Below are the code and all the weights of a small trained network. Each question names an input and a class and asks about switching units off, where a switched-off unit gives its printed mean instead of its output.

import numpy as np


def w(rows, s, z=0):
    codes = np.array(rows[::2]) - 128.0
    scale = np.full(codes.shape[1], s)
    scale[-1] = z or s
    return codes * scale


def norm(h):
    return h / np.sqrt((h * h).mean(-1, keepdims=True) + 1e-5)


def f(y):
    return np.maximum(y, 0)


def log_softmax(a):
    a = a - a.max(-1, keepdims=True)
    return a - np.log(np.exp(a).sum(-1, keepdims=True))


def net(x, mask):
    res = np.array(x, float).reshape(1, 7) / 4 @ E
    u = 0
    for l in range(4):
        y = f(norm(res) @ A[l][:, :-1].T + A[l][:, -1])
        res = res + np.where(mask[u : u + 3], y, B[l][:, -1]) @ B[l][:, :-1]
        u += 3
    return log_softmax(norm(res)[-1] @ U[:, :-1].T + U[:, -1])


A, B = {}, {}
E = w([
[132,151,120,110],'x0',
[159,187,178,157],'x1',
[255,111,118,130],'x2',
[128,128,128,127],'x3',
[130,130,126,124],'x4',
[152,174,188,157],'x5',
[128,134,126,126],'x6',
],0.0066)
A[0] = w([
[48,156,73,82,9],'0.n0',
[254,56,184,101,184],'0.n1',
[105,88,147,168,3],'0.n2',
],0.0055,0.00073)
B[0] = w([
[92,181,118,188,201],'0.n0',
[140,181,2,124,252],'0.n1',
[54,123,137,169,142],'0.n2',
],0.0081,0.0041)
A[1] = w([
[186,160,104,82,84],'1.n0',
[168,160,93,197,39],'1.n1',
[129,137,255,157,1],'1.n2',
],0.0094,0.0014)
B[1] = w([
[121,137,83,88,251],'1.n0',
[9,146,125,172,252],'1.n1',
[146,87,129,84,203],'1.n2',
],0.011,0.0034)
A[2] = w([
[71,54,148,72,4],'2.n0',
[253,233,91,186,221],'2.n1',
[224,66,27,103,33],'2.n2',
],0.0062,0.00041)
B[2] = w([
[96,254,90,112,202],'2.n0',
[10,166,165,152,254],'2.n1',
[159,61,162,92,250],'2.n2',
],0.0099,0.0029)
A[3] = w([
[93,155,162,118,237],'3.n0',
[99,147,136,145,69],'3.n1',
[131,162,249,155,250],'3.n2',
],0.014,0.002)
B[3] = w([
[126,129,226,172,254],'3.n0',
[164,168,159,132,209],'3.n1',
[253,1,133,90,210],'3.n2',
],0.0093,0.0066)
U = w([
[52,181,32,147,109],'0',
[142,186,234,196,40],'1',
[255,36,104,90,249],'2',
],0.0087,0.0012)

Each question gives the input, the list of numbers given to net, and the class t.
The units are the neurons (one row each of A and B). Each row of codes is followed by its name. A weight is (code - 128) times the scale printed after its matrix; where a second scale follows, it is the last column's (A, B and U).
mask holds one flag per neuron, layer by layer. A switched-off neuron (its flag False) gives its mean, the last column of its row in B, instead of its output. The means were averaged over made-up inputs and are rounded, as every weight is.
A unit's drop is (log p(t) with every unit on - log p(t) with that unit switched off) / (log p(t) with every unit on - log p(t) with every unit switched off).
The circuit of an input: a set's keep is (log p(t) with only the set's units on - log p(t) with every unit switched off) / (log p(t) with every unit on - log p(t) with every unit switched off). Starting from all 12 units, units are removed one at a time, each time the one whose removal leaves the highest keep (on an exact tie, the one counted first), for as long as the keep stays at least 0.8.
units of the circuit, in order: the units of the circuit, biggest drop first
unit that matters most: the unit with the biggest drop
k most important neurons: the k neurons with the biggest drops, biggest first
top k neurons in layer l: the k neurons of layer l with the biggest drops, biggest first
drop of u: that unit's drop, to one decimal
input [6,6,-4,-5,5,4,-6], class 2: units of the circuit, in order => 3.n2, 0.n1
input [4,-3,1,-7,7,8,0], class 0: unit that matters most => 1.n0
input [7,-8,-6,5,2,4,-7], class 1: units of the circuit, in order => 0.n1, 3.n0
input [-6,-1,6,-3,5,7,-1], class 0: 4 most important neurons => 0.n1, 1.n1, 1.n0, 3.n2
input [6,-8,0,-1,-2,5,-6], class 1: 2 most important neurons => 0.n1, 1.n0
input [8,7,-8,-7,-7,5,8], class 2: units of the circuit, in order => 3.n2, 0.n1, 1.n1
input [3,4,5,-6,6,-2,-3], class 0: 2 most important neurons => 0.n1, 1.n0
input [-8,5,-5,7,6,2,3], class 2: 2 most important neurons => 3.n2, 1.n0
input [-3,1,-2,7,6,-7,-8], class 1: 2 most important neurons => 0.n1, 1.n0
input [-8,1,-4,3,-2,2,-2], class 2: 2 most important neurons => 1.n0, 3.n2
input [-2,4,-3,-1,4,-6,-5], class 1: 2 most important neurons => 0.n1, 1.n0
input [-7,3,-4,6,3,1,-7], class 2: 3 most important neurons => 1.n0, 3.n2, 1.n1
input [1,5,-2,-8,2,7,2], class 2: 3 most important neurons => 3.n2, 0.n1, 1.n2
input [7,-8,6,-1,-3,5,-2], class 0: 2 most important neurons => 0.n1, 3.n2
input [3,0,6,-4,3,1,8], class 0: most important neuron => 0.n1
input [-1,-5,7,-2,4,5,4], class 0: drop of 3.n2 => 0.1
input [0,4,-4,3,-7,5,-7], class 2: drop of 3.n2 => 0.5
input [8,-2,-7,-1,3,2,2], class 1: drop of 0.n1 => 0.4
input [3,3,8,1,-4,-7,-2], class 0: top 2 neurons in layer 1 => 1.n1, 1.n2
